Below are the code and all the weights of a small trained network. Each question names an input and a class and asks about switching units off, where a switched-off unit gives its printed mean instead of its output.

import numpy as np


def w(rows, s, z=0):
    codes = np.array(rows[::2]) - 128.0
    scale = np.full(codes.shape[1], s)
    scale[-1] = z or s
    return codes * scale


def f(y):
    return np.maximum(y, 0)


def log_softmax(a):
    a = a - a.max(-1, keepdims=True)
    return a - np.log(np.exp(a).sum(-1, keepdims=True))


def net(x, mask):
    res = np.array(x, float).reshape(1, 6) / 4 @ E
    y = f(res @ A[0][:, :-1].T + A[0][:, -1])
    res = res + np.where(mask, y, B[0][:, -1]) @ B[0][:, :-1]
    return log_softmax(res[-1] @ U[:, :-1].T + U[:, -1])


A, B = {}, {}
E = w([
[49,106,217,137,175,168,16,174,114],'x0',
[105,242,64,79,145,174,127,118,51],'x1',
[189,140,99,197,108,115,160,210,105],'x2',
[1,131,75,223,132,67,204,216,101],'x3',
[99,199,95,99,91,163,127,112,55],'x4',
[87,88,92,89,205,61,227,59,184],'x5',
],0.0081)
A[0] = w([
[109,91,144,113,123,86,156,92,200,2],'N1',
[82,156,86,102,134,114,192,117,113,43],'N2',
[88,191,44,108,157,116,198,99,90,71],'N3',
[75,148,179,110,115,188,16,152,71,125],'N4',
[121,107,130,120,102,123,144,106,142,15],'N5',
[68,126,167,132,124,165,56,153,85,39],'N6',
[228,186,78,146,56,130,160,134,96,81],'N7',
[98,73,127,130,131,87,183,106,214,32],'N8',
[124,140,142,123,125,124,136,132,131,80],'N9',
[102,31,140,187,133,49,193,175,195,137],'N10',
[95,140,129,255,150,121,121,249,88,98],'N11',
[154,62,172,61,140,85,146,42,221,167],'N12',
[92,60,139,195,147,108,181,180,157,102],'N13',
[208,142,118,129,99,149,92,119,135,138],'N14',
[149,92,185,72,178,152,49,88,148,125],'N15',
[50,179,46,96,156,82,233,108,108,102],'N16',
[174,91,171,83,179,162,47,82,175,85],'N17',
[206,109,163,43,153,171,82,93,159,17],'N18',
[73,178,45,109,143,129,192,101,90,75],'N19',
[43,152,185,130,106,174,57,152,70,68],'N20',
[151,109,146,109,144,164,107,100,145,41],'N21',
[231,191,105,134,32,155,124,132,78,73],'N22',
[137,111,137,113,147,129,119,109,154,119],'N23',
[96,197,54,98,130,129,161,111,107,109],'N24',
[72,161,178,136,118,167,62,144,72,74],'N25',
[96,80,144,193,142,26,197,153,188,122],'N26',
[139,123,146,125,161,142,108,148,120,35],'N27',
],0.0078,0.0032)
B[0] = w([
[94,107,123,150,144,131,153,74,122,171],'N1',
[98,156,81,113,127,107,142,111,76,180],'N2',
[114,178,83,83,111,119,182,131,58,213],'N3',
[91,140,186,153,80,222,46,133,139,232],'N4',
[119,120,116,131,126,138,142,102,124,134],'N5',
[69,130,164,156,96,161,81,133,121,189],'N6',
[193,87,61,152,53,156,175,169,126,196],'N7',
[71,80,106,167,162,106,128,79,113,191],'N8',
[127,128,117,125,124,126,120,122,130,128],'N9',
[126,83,96,182,213,12,108,121,181,244],'N10',
[154,177,137,118,130,90,59,232,123,230],'N11',
[121,106,150,126,154,139,225,1,172,239],'N12',
[152,107,95,171,172,45,101,168,143,208],'N13',
[167,117,132,115,103,159,169,118,163,181],'N14',
[116,190,195,73,144,141,142,103,180,225],'N15',
[52,185,44,109,120,88,165,124,31,241],'N16',
[136,177,181,54,140,139,161,103,189,224],'N17',
[172,171,152,56,131,135,179,132,156,214],'N18',
[109,193,91,84,103,108,167,134,45,208],'N19',
[53,116,161,176,99,194,62,135,101,206],'N20',
[136,148,139,96,127,125,148,121,136,161],'N21',
[196,60,86,164,73,194,162,147,152,200],'N22',
[136,136,131,117,131,116,134,102,136,155],'N23',
[122,171,104,88,78,143,154,133,73,197],'N24',
[101,123,149,169,95,189,76,133,113,195],'N25',
[123,65,89,201,185,44,105,131,131,236],'N26',
[123,139,156,123,131,135,126,137,134,141],'N27',
],0.0077,0.011)
U = w([
[161,157,209,40,143,167,161,73,176,140],'0',
[129,95,128,165,166,62,93,233,130,67],'1',
[101,23,127,161,176,92,163,44,147,7],'2',
[68,131,199,149,93,221,43,150,112,195],'3',
[84,190,88,95,111,127,182,121,32,199],'4',
[255,75,105,139,61,193,171,155,129,141],'5',
],0.0085,0.0017)

Each question gives the input, the list of numbers given to net, and the class t.
The units are the neurons (one row each of A and B). Each row of codes is followed by its name. A weight is (code - 128) times the scale printed after its matrix; where a second scale follows, it is the last column's (A, B and U).
mask holds one flag per neuron, in row order. A switched-off neuron (its flag False) gives its mean, the last column of its row in B, instead of its output. The means were averaged over made-up inputs and are rounded, as every weight is.
A unit's drop is (log p(t) with every unit on - log p(t) with that unit switched off) / (log p(t) with every unit on - log p(t) with every unit switched off).
The circuit of an input: a set's keep is (log p(t) with only the set's units on - log p(t) with every unit switched off) / (log p(t) with every unit on - log p(t) with every unit switched off). Starting from the 12 units with the biggest drops (on a tie, the unit counted first), units are removed one at a time, each time the one whose removal leaves the highest keep (on an exact tie, the one counted first), for as long as the keep stays at least 0.8.
circuit, biggest first: the units of the circuit, biggest drop first
k most important neurons: the k neurons with the biggest drops, biggest first
drop of u: that unit's drop, to one decimal
input [4,-8,0,-5,4,6], class 0: circuit, biggest first => (N17)
input [8,-1,-7,1,1,5], class 3: circuit, biggest first => (N20, N4)
input [-5,-3,-4,5,1,1], class 2: 2 most important neurons => (N10, N26)
input [2,3,5,-4,-7,-4], class 5: circuit, biggest first => (N22, N14)
input [1,-8,6,5,6,8], class 1: 2 most important neurons => (N11, N13)
input [2,-7,1,-8,2,-8], class 0: 2 most important neurons => (N17, N18)
input [-4,3,5,3,7,-5], class 5: 2 most important neurons => (N22, N7)
input [5,-5,-7,-2,-6,-5], class 0: 2 most important neurons => (N17, N15)
input [-4,-1,8,7,4,-6], class 1: 2 most important neurons => (N11, N12)
input [-6,-3,5,-3,1,2], class 5: 2 most important neurons => (N7, N22)
input [-3,-5,-5,-1,2,-3], class 0: drop of N19 => 0.0
input [-4,-7,-2,1,3,-2], class 2: drop of N11 => 0.1
input [6,1,6,-7,4,3], class 0: drop of N17 => 0.2
input [3,3,-8,2,-4,1], class 3: drop of N18 => 0.2
input [-5,7,-1,-6,-5,-3], class 5: circuit, biggest first => (N22)
